Below are the code and all the weights of a small trained network. Each question names an input and a target symbol and asks about switching units off, where a switched-off unit gives its printed mean instead of its output.

import numpy as np


def w(rows, s, z=0):
    codes = np.array(rows[::2]) - 128.0
    scale = np.full(codes.shape[1], s)
    scale[-1] = z or s
    return codes * scale


def norm(h):
    return h / np.sqrt((h * h).mean(-1, keepdims=True) + 1e-5)


def f(y):
    return np.maximum(y, 0)


def softmax(a):
    e = np.exp(a - a.max(-1, keepdims=True))
    return e / e.sum(-1, keepdims=True)


def log_softmax(a):
    a = a - a.max(-1, keepdims=True)
    return a - np.log(np.exp(a).sum(-1, keepdims=True))


def net(x, mask):
    ids = ['αβεηθλξσφω'.index(c) for c in x.split()]
    T = len(ids)
    res = E[ids] + P[:T]
    r = norm(res)
    for j in range(3):
        rows = slice(4 * j, 4 * j + 4)
        q, k, v = (r @ M[0][rows].T for M in (Q, K, V))
        z = softmax(np.where(np.tri(T) > 0, q @ k.T / 4**0.5, -1e9)) @ v
        o = O[0][rows]
        res = res + np.where(mask[j], z, o[:, -1]) @ o[:, :-1]
    y = f(norm(res) @ A[0][:, :-1].T + A[0][:, -1])
    res = res + np.where(mask[3:7], y, B[0][:, -1]) @ B[0][:, :-1]
    return log_softmax(norm(res)[-1] @ U[:, :-1].T + U[:, -1])


Q, K, V, O, A, B = {}, {}, {}, {}, {}, {}
E = w([
[117,151,128,116,133],'α',
[177,137,152,158,93],'β',
[132,106,44,196,94],'ε',
[104,186,111,167,90],'η',
[123,133,216,149,175],'θ',
[6,210,108,57,180],'λ',
[95,144,107,148,192],'ξ',
[141,155,204,116,104],'σ',
[103,182,115,113,136],'φ',
[99,55,163,145,115],'ω',
],0.019)
P = w([
[158,125,18,73,125],'0',
[20,16,200,164,139],'1',
[228,143,12,62,89],'2',
[30,38,203,172,138],'3',
[236,156,2,59,83],'4',
[35,34,214,186,155],'5',
],0.0044)
Q[0] = w([
[225,107,75,200,168],'head 0',
[193,172,85,111,153],'head 0',
[119,100,107,137,105],'head 0',
[149,142,130,11,232],'head 0',
[86,95,138,186,39],'head 1',
[56,145,116,194,101],'head 1',
[120,68,78,74,193],'head 1',
[147,162,114,84,130],'head 1',
[93,84,133,115,193],'head 2',
[145,78,64,181,98],'head 2',
[193,85,139,174,75],'head 2',
[95,65,193,204,187],'head 2',
],0.011)
K[0] = w([
[144,163,183,131,146],'head 0',
[156,182,152,58,129],'head 0',
[72,105,176,112,121],'head 0',
[143,120,100,98,201],'head 0',
[105,108,150,197,40],'head 1',
[110,163,93,220,111],'head 1',
[71,58,144,79,230],'head 1',
[116,188,158,36,140],'head 1',
[75,78,121,157,180],'head 2',
[143,48,88,155,10],'head 2',
[135,92,157,143,73],'head 2',
[153,69,131,220,184],'head 2',
],0.013)
V[0] = w([
[124,37,127,137,98],'head 0',
[36,123,83,107,45],'head 0',
[101,179,133,147,110],'head 0',
[154,164,115,48,145],'head 0',
[185,96,130,122,141],'head 1',
[167,46,60,114,126],'head 1',
[117,122,188,162,135],'head 1',
[45,89,130,197,164],'head 1',
[186,103,128,83,120],'head 2',
[108,79,255,207,189],'head 2',
[132,97,240,62,98],'head 2',
[115,186,149,99,193],'head 2',
],0.0084)
O[0] = w([
[73,51,138,114,94,172],'head 0',
[70,102,109,115,140,95],'head 0',
[24,189,95,152,54,158],'head 0',
[185,74,70,116,101,4],'head 0',
[211,142,135,172,73,157],'head 1',
[136,183,2,185,65,111],'head 1',
[163,115,170,127,171,168],'head 1',
[97,76,76,154,166,78],'head 1',
[118,55,83,54,202,116],'head 2',
[189,160,89,113,87,238],'head 2',
[11,149,92,120,102,125],'head 2',
[126,36,175,217,136,55],'head 2',
],0.0059,0.0025)
A[0] = w([
[128,1,169,205,111,4],'neuron 0',
[108,157,120,160,90,140],'neuron 1',
[207,123,115,47,135,165],'neuron 2',
[56,104,110,229,124,74],'neuron 3',
],0.0094,0.0047)
B[0] = w([
[160,177,253,118,96,186],'neuron 0',
[151,173,121,233,135,226],'neuron 1',
[104,78,112,83,164,255],'neuron 2',
[165,94,113,68,100,246],'neuron 3',
],0.012,0.0034)
U = w([
[55,54,73,101,32,84],'α',
[141,219,157,229,71,181],'β',
[122,100,42,218,76,193],'ε',
[8,164,137,162,128,254],'η',
[179,126,81,215,229,85],'θ',
[63,184,145,105,202,205],'λ',
[190,98,227,160,191,61],'ξ',
[207,155,101,48,89,144],'σ',
[107,57,113,75,179,52],'φ',
[85,111,213,42,44,96],'ω',
],0.014,0.0034)

Each question gives the input, a string of symbols that net reads in full, and the target symbol t.
The units are the heads (4 rows each of Q, K, V and O) and the neurons (one row each of A and B). Each row of codes is followed by its name. A weight is (code - 128) times the scale printed after its matrix; where a second scale follows, it is the last column's (O, A, B and U).
mask holds one flag per unit, heads first, then neurons. A switched-off unit (its flag False) gives its mean, the last column of its rows in O or B, instead of its output. The means were averaged over made-up inputs and are rounded, as every weight is.
A unit's drop is (log p(t) with every unit on - log p(t) with that unit switched off) / (log p(t) with every unit on - log p(t) with every unit switched off).
The circuit of an input: a set's keep is (log p(t) with only the set's units on - log p(t) with every unit switched off) / (log p(t) with every unit on - log p(t) with every unit switched off). Starting from all 7 units, units are removed one at a time, each time the one whose removal leaves the highest keep (on an exact tie, the one counted first), for as long as the keep stays at least 0.8.
units of the circuit, in order: the units of the circuit, biggest drop first
top k neurons: the k neurons with the biggest drops, biggest first
which heads matter: for each layer, one digit per head in row order, 1 if its drop is at least 0.15 and else 0, layers parted by /
drop when u is switched off: that unit's drop, to one decimal
input θ η θ α β σ, target β: which heads matter : 001
input ω β θ σ β ω, target ω: units of the circuit, in order : neuron 0; head 2
input σ α α, target φ: units of the circuit, in order : head 2
input ξ β ε θ φ, target λ: units of the circuit, in order : head 2; head 1
input β β σ ξ, target ξ: units of the circuit, in order : head 2; neuron 3
input β ε β φ, target β: top 2 neurons : neuron 1; neuron 2
input β ξ ω β β σ, target β: which heads matter : 011
input ξ β β β β φ, target β: top 2 neurons : neuron 2; neuron 3
input σ ξ β θ, target β: which heads matter : 001
input β β σ β λ η, target η: which heads matter : 011
input β ξ ξ ξ, target ξ: which heads matter : 011
input θ φ β ξ φ, target λ: top 2 neurons : neuron 1; neuron 3
input α β ω φ, target ω: top 3 neurons : neuron 3; neuron 1; neuron 0
input θ β β λ β θ, target β: top neuron : neuron 2
input β ω β β ξ α, target ξ: drop when head 2 is switched off : 0.9
input φ σ ξ α, target ξ: drop when neuron 3 is switched off : 0.0
input ξ ξ β α, target β: drop when head 2 is switched off : 0.1
